B:
1: [-341 -462 -152  422  433  163  662 -242 -213  123 -367 -333  286 -384
  177  193  369  -73  654   12  908]
2: [  13  -64  -30  235  277  478  -72 -180  239   14 -345  -88   74  210
   19  125  443 -397  227   64  303]
3: [ -99   88  270  195 -169  -28  -76  109 -120 -178   90  109  -81 -268
 -192 -157 -143  -16  -12 -138 -245]
4: [ -19  -83  117   10   -9 -155  205 -106  -92 -291  109   73 -185 -334
 -197  -13 -172   23   81  -88  -66]
5: [  41 -149 -110  176  154  754 -120 -186  297 -310 -363  122    8  370
  182   65  -39 -587   64  114  -17]
6: [ -99 -349   57  -55   86   83  295 -445   77 -440   67   14 -267 -340
 -256  120   33  -87  189   43  -26]
7: [ -40  145  -94    5   76  -31 -124  -19  142  270 -470 -291 -114  107
 -332  -64  367  -91   83  -93  302]
8: [ -97 -113  122  393  116  290   69   -1  -47 -328 -163  -78   75 -122
   73  -74   76 -233  168  -38   99]
9: [ 285  110   80 -182  -53 -138 -117  -49   22 -332  167  301 -278  -30
 -204   -4 -243 -121 -158  -14 -367]
10: [ 316  108    8 -401 -124 -549  -88  -80 -126 -430  131  149 -521 -138
 -448  -73 -203   64 -294    0 -419]
11: [-139  -90  -73   98 -300 -273 -458  181 -244   88 -199 -271  184 -199
 -304 -542  328  113 -214   62 -349]
12: [ 125   59  -68 -130  -29 -266 -174    5    9  335   50   69  115 -126
 -232 -102  199   69    5  -19  -64]
13: [ 218  188  215  -35  -93 -290 -197   84  -62 -128  280  210  -90 -204
 -249 -114  -48   40 -115  -95 -337]
14: [ 568  131 -127 -481  161 -684   96 -122  -27 -302  199  139 -370 -122
 -307   70 -126  104 -125  -48  -75]
15: [  79   18   85 -196   36 -207  237 -233 -136  -44  143  310 -369 -209
 -270  292 -137  -39  103    0   -7]
16: [ 165  132   38 -108  -46 -223  -11   53  214  -11  144   72    7 -192
 -219 -183 -231   96   20 -257  -89]
17: [ 192   58  111 -136  183 -294  330 -186  -13 -221  172  146 -308 -279
 -235  225 -100   28  165 -132  156]
18: [ 412  -37 -173 -185  458   87   55 -366  265 -100 -120   54 -149  208
  -65  332  393 -327  168  124  315]
19: [ 374   30 -211 -262  134 -106 -192 -124  138  173   16  193   50  140
  -95   50  174 -151  -38  105  -59]
20: [  76 -232 -217 -591 -295 -644 -148 -310 -324 -258  -15   36 -553 -238
 -624 -125   26  126 -348  267 -550]
21: [ 147  -42  -89 -156  -63 -381  -68   -5  -97  122  158   94  103 -267
 -192 -155   13  139  -23  -22 -157]
22: [  46  138  243   61 -137   56  -62   27   -6 -269  123  275 -223 -105
 -175  -26 -298 -127  -63 -115 -310]
23: [ 373   83 -115   29  200  -69 -127   71  130 -158  -71  -32  137   85
   52 -141   83 -149   -7  -54   65]
24: [-424 -275    3  471 -204  496 -289   69    1 -142 -409 -262  289  -59
   -4 -447  156 -230   18   35 -184]
25: [  99  104   -7  489  168  527 -326  245  416   79 -251 -163  592  216
  251 -339  211 -300  141 -185  170]
26: [  -4  145   28  213  314  385  -56 -101  467  562 -255 -112  258  132
  -93  144  566 -216  403 -162  557]
27: [  23 -278  -14 -208 -170 -319 -152 -252 -388 -328  117  148 -293 -278
 -351  -46  157  -22 -201  296 -507]
28: [  15   -8  -58  128  303  287  191 -167  362  -99 -382 -231  -64   86
  -74   74  158 -233  285 -165  486]
29: [   5   62  104  -98  -78 -231   46  -63  139   37  117   15  -96 -306
 -364 -109  -65  142   72 -216  -64]
30: [ -13 -297 -300    5  209  164  121 -226  124  193 -224  -64  253  -28
   50   22  221 -147  260   83  306]
31: [  75  -50  -17 -171 -173 -410 -171  -33   31 -237   50 -162 -115 -290
 -429 -364   45  172 -163  -82 -308]
32: [ 115  -59 -188 -267   25 -324   12 -138   12  347   45   72   62 -174
 -239   -1  129  103   81    2   53]
33: [-133 -261   54  212  -97  326  -81  -88   79 -210   78  118  223 -205
   35 -200  -96 -161   77   12 -279]
34: [ 113 -285 -201   64   96  264 -147 -140  215 -162  -70  -16  306   12
  103 -202  117 -217   53   93 -109]
35: [ 120 -255    7 -147  199 -338  371 -324 -140  -46  350  178  -24 -488
 -153  218  111  121  263   45  119]
36: [ 411   -4   60 -172  -50 -262 -236  -63 -137 -672  230  230 -279  -69
 -174 -124 -128 -138 -317  131 -572]
37: [ -25   17  106  326  306  411   84 -113  398   38 -197 -178  166   -5
  -18   59  348 -235  368 -181  446]
38: [ -66   87  -33  -49    1  -31  147  -45  -47  171 -214  105 -196  -44
 -185  112 -161  -80  123  -98  168]
39: [ 357  127  -97  -74  153  181  -85  -23  248 -195  -60  245  -47  246
   77   37 -228 -309  -27  -47  -52]
40: [-465 -214  -15  438  147  658  306 -128  162  517 -333   -2  393 -102
  164  139  107 -227  570 -116  576]
41: [ 375  102  -31  -86   16 -214  -39  101  -92 -503   60  201 -169    3
   -4 -118 -398 -126 -191  -43 -267]
42: [ 365  -15   34 -193  164   -8   44 -267  108 -426  180  309 -289    4
 -116  195  -95 -235  -18   63 -181]
43: [-143  -51 -127 -342 -312 -346  -69 -120 -169  114 -167   31 -361 -179
 -511 -117 -129  105 -150   28 -270]
44: [  69  311 -104  -58 -162 -337 -204  306   35   20 -400 -277 -152   52
 -340 -405 -158   82 -188 -264    4]
45: [ 240    7  -74  354  306  459 -160   91  324 -213 -235  -97  377  235
  300 -163  153 -384  130  -69  210]
46: [ -15  -34 -136   -3 -187   57 -284   60  -72 -345 -421 -121 -209  151
 -190 -312 -112 -211 -260   64 -301]
47: [  51 -138 -245   63  114  108   -8  -36  -16  -56 -328  -94  100   83
   60  -99   59 -204   65   57  143]
48: [ -25 -104   74   90 -128 -296    8   56 -339 -524  -38 -100 -208 -315
 -214 -258 -118   37 -131   -2 -251]
49: [  -5 -228   32   14 -141  -75 -177 -106  -64 -196  186   74  109 -303
 -179 -246   96   10  -64   86 -409]
50: [ -42 -116 -167   81 -108  109 -220   64  126  -97 -271 -172  173   -2
  -80 -391  -32  -98  -72  -46 -153]
51: [-526 -183   27  423   81  718   56 -197  368  370 -529 -288  214    3
 -107   -8  410 -270  449 -118  469]
52: [ 245 -135 -318 -108  181  139 -167 -150   88   39 -259   41  104  250
   46   10  213 -299   -4  189   48]
53: [  -4    0  -21  181  208  160 -198 -110  313   65 -374 -416   92   54
 -247 -144  665 -162  163  -70  307]
54: [ -88 -245  -29  -35  -11   40    8 -268 -213 -106  -77  120 -174 -133
 -182  108  176 -169   40  216 -127]
55: [ 241  106   10   21  348  196  -35 -205  310  -96 -227  -65 -166  201
 -148  200  381 -316  157  -28  301]
56: [   2   13  -76   31   80   -9  230   -6   58 -163 -242  -70 -126  -60
  -86  -39 -264  -69  124 -179  221]
57: [-190 -329 -194 -193 -115  -29  151 -302   55  -46 -165  -62 -130 -228
 -292  -89  -99   15   78   23  -71]
58: [-274 -145  -59   94  144  362  129 -297  307  539 -258  -75  150  -71
 -186  163  384 -135  424  -61  439]
59: [ 335  127 -127   93  218  464 -119   43  337 -221 -240  200   69  418
  253    9 -242 -474   11  -58   48]
60: [ -79   -2 -146  109  -11  138 -138   73  114  419 -238  -30  303   19
  -26 -165  115  -85  127  -70  132]
61: [ 203   12  -17 -266  -76 -382  -38 -104 -186 -257   81  165 -351 -155
 -320  -10 -121   10 -162   56 -280]
62: [ 300  -47  -67  125  261   77   93  -11   -8 -421  -56   86   43   34
  197    4 -119 -253   63    3   98]
63: [ -44  223  125  238  363  507  113 -159  452  353 -361  -54  -48  210
 -107  333  379 -343  441 -210  649]
64: [  17  -40  -92  194  137  395  -81  -34   55  160 -248  126  184  179
  144   67  121 -337  155   67  146]
65: [ 280   19 -156   31  145  -84   40   92  -16 -325 -171  -16   12   52
  103 -142 -209 -147  -32  -60   78]
66: [ 111 -131  -73 -266 -261 -545 -194  -41 -156 -499   23 -161 -285 -302
 -468 -425  -85  171 -324   16 -520]
67: [ 173  -46  -84 -169  177 -178  378 -184   -2 -294  -44   93 -307 -150
 -117  166 -306  -57  126  -97  198]
68: [  53 -104    4  429  293  569   93  -16  110 -326 -260   20  192  140
  324   38  -15 -444  236  -14  253]
69: [   4 -171   67 -209  -64 -223  -45 -335 -156  -31  170  162 -254 -290
 -418  120  296   -3    8  168 -261]
70: [ -77   72  340  155   73 -111  289 -105  -67 -206  120   52 -276 -387
 -276  145  -20   26  229 -198  138]
71: [ 157  -96   81   48  -30  -25 -131  -41   89 -283  248  129  139 -222
  -69 -205  -26  -46  -39  -32 -317]
72: [ 477  212   84 -214   39 -430  -78   34  -38 -378  260  225 -258 -102
 -197  -50 -212    3 -179  -91 -269]

[  -2  350  124  -39   52   86   42   93  148 -124  190  -34 -128  119
  165 -182 -151 -118  -62  234   41 -226   29  173  -81] => 20
[  21 -325 -123  -73    8 -158  -26  -77  -61  125 -167  152  -17  -32
 -103  298  105  -45   11  -51 -167  123  -48 -187  130] => 37
[-207  152   76  -23  273 -119  -96  222  -37  -95  130  177  -53 -179
  176 -155  -66  -49  104 -196  211  173 -107  127  -29] => 70
[ -92  125  -96   12  164 -168   52   95   66  -78   84  -11   71  -65
  182 -154  -33  -89 -159  184 -146  100  113  127 -221] => 39
[-117  151   25 -394   19  323  -74   15   70   27  -55  164   55   23
   73  127  -90  -39  184  -54  -28 -148 -117  -87  125] => 24
[-111  128  -17  -62  105   80  -88  150    3  -92   98  175  -78 -111
   78  -79  -58  -24  152 -174  152   56 -125   18   55] => 8
[-21  -5 -85 -20 -54 -62 -87  50 -43 -15 -34 122  32  -8 -87  21  74  20
 -13 -13 -32  52  25 -17  -2] => 2
[-62 -44 -97 -25  86  -8 -57 171   0 -58  37 218 -91 -83  -9 -28 -21 -61
  -1 -72  58  41 -82  10   1] => 68
[ -51 -168 -266  -31 -171 -130 -115  -67 -176   26 -176   72  184 -128
 -129  217  242  100   51 -128 -221  239   89 -147   52] => 13
[ 118  141  206   45  132 -124   43  -46   89  -61  172    4 -143   10
  140  -47 -112 -100    5   83  151  -28  -42  108   -3] => 23
[  53  -41 -235  -38 -123  -27  -36  -24  -21  -56  -48   76  157 -105
  -55   60   99   35  -79   60 -156   89  101  -23  -98] => 9
[ 254   17  108  176   -4 -199   44  -32  100  -53  144   48 -166   92
  -64  -69  -50  -74 -168  217  104  -80   31  104  -67] => 18
[ -11  198  224  179  325 -296  136  144   94 -148  293  -80 -280  -16
  329 -221 -183 -237 -145  198  127  -12    5  283 -138] => 14
[-170  329  133  -40  202 -125  -56   67  -43 -132  159  -40   70 -185
  302 -147  -49  -22  127 -105  125  188   14  182  -79] => 44
[ -85  110   -4 -138 -153   79 -131 -109 -110   33  -88   10   54   40
  -44  180  111   85  252 -153  -83   37  -18 -153  224] => 11
[ 118 -133  -68   99   -2  -87  -10   55   10  -52   55  165 -175  -45
  -84   40   -1  -65  -30  -22   81   16  -68  -18   39] => 62
[ -22  253  227   70  194 -300   47   25  101   -4  142  -82  -40  148
  158 -199  -80 -105 -154  281  -19  -16  113  190 -146] => 19
[ -88   16 -287 -145 -180  183  -91  100  -74 -113  -76  116  117 -135
  -27   94   96   23   16  -50 -146   -2   54  -28  -21] => 46
[ 305  162  288 -159  119  103  154 -253  337   79  145   12 -169  259
   92   33 -259 -160  -17  334   37 -302 -105  -41   59] => 34
[  64 -188 -155  197  107 -246   36   56   33   -7   44  131 -164  -30
  -61  -29   28  -75  -85   25  -53  146  -37  -69  -11] => 67
[ 208 -224 -162  -74  -32  110  100 -127  184   75  -42  160 -158  105
 -115  193  -57 -106  -23  138 -171 -131 -116 -245  118] => 6
[ -66  138  -75  -48 -102  123  -74  134    0  -89   32   89  -73   53
  -34  -40   10  -16   17   31  -17 -126    4   22   25] => 27
[ -27  -28   23   37   75 -134  -26   95   10   11   26  119 -146   64
  -29    2   -6  -76  -31   28    8   -8  -42   -2   45] => 47
[-149    4 -188 -131  -44   13 -159   48 -124  -21  -96  161  189 -172
  -40   76  132   99  143 -222  -57  211   -7  -82   37] => 3
[  12  133  125   82   36 -298  -59 -155   -6   98   15  -47   67  117
  -28  -38   80   65   57   46  -51  165   69  -45   36] => 12
[ 337 -388 -391   38 -361  -78  -60 -236  -29   67 -215  173  215  -55
 -404  278  254  139 -132   72 -239  131  117 -237  -25] => 59
[ 191  196  105  -97   25  111  103 -286  179    0  125  -83  -53   62
  161   75 -128  -53  160  108  -39  -72  -62 -104  104] => 31
[ -42 -293   85  339  225 -375  -80  130  -37  163   43  285 -509  184
 -252  -21   32  -56  166 -269  183  174 -282 -248  350] => 1
[-171  119  -78   30  101 -112  -25  204  -37 -113   72   39  -43  -68
  129 -115    9  -77  -59   31  -55   65   54  122  -96] => 61
[   4  199  186  -73  316 -184  113 -140  173   39  137  -72    9   18
  302  -70 -155 -118   21  164  -50   93  -16   36  -60] => 16
[-107  312  -16 -121  158  194  140   11  140 -151  191 -132 -139  -33
  399  -55 -188 -173  125   96 -123 -109  -48   28   20] => 66
[ -66 -108 -218  -16 -104  -51  -15 -111 -110   24 -110  -37    5  -45
    0  236  148   10  141  -96 -279  151   21 -210  167] => 53
[  30  -89  -76   54 -156 -201 -154  -78 -158   29 -104   90  114  -53
 -185  130  204  123   69 -141  -27  200   59  -78   77] => 7
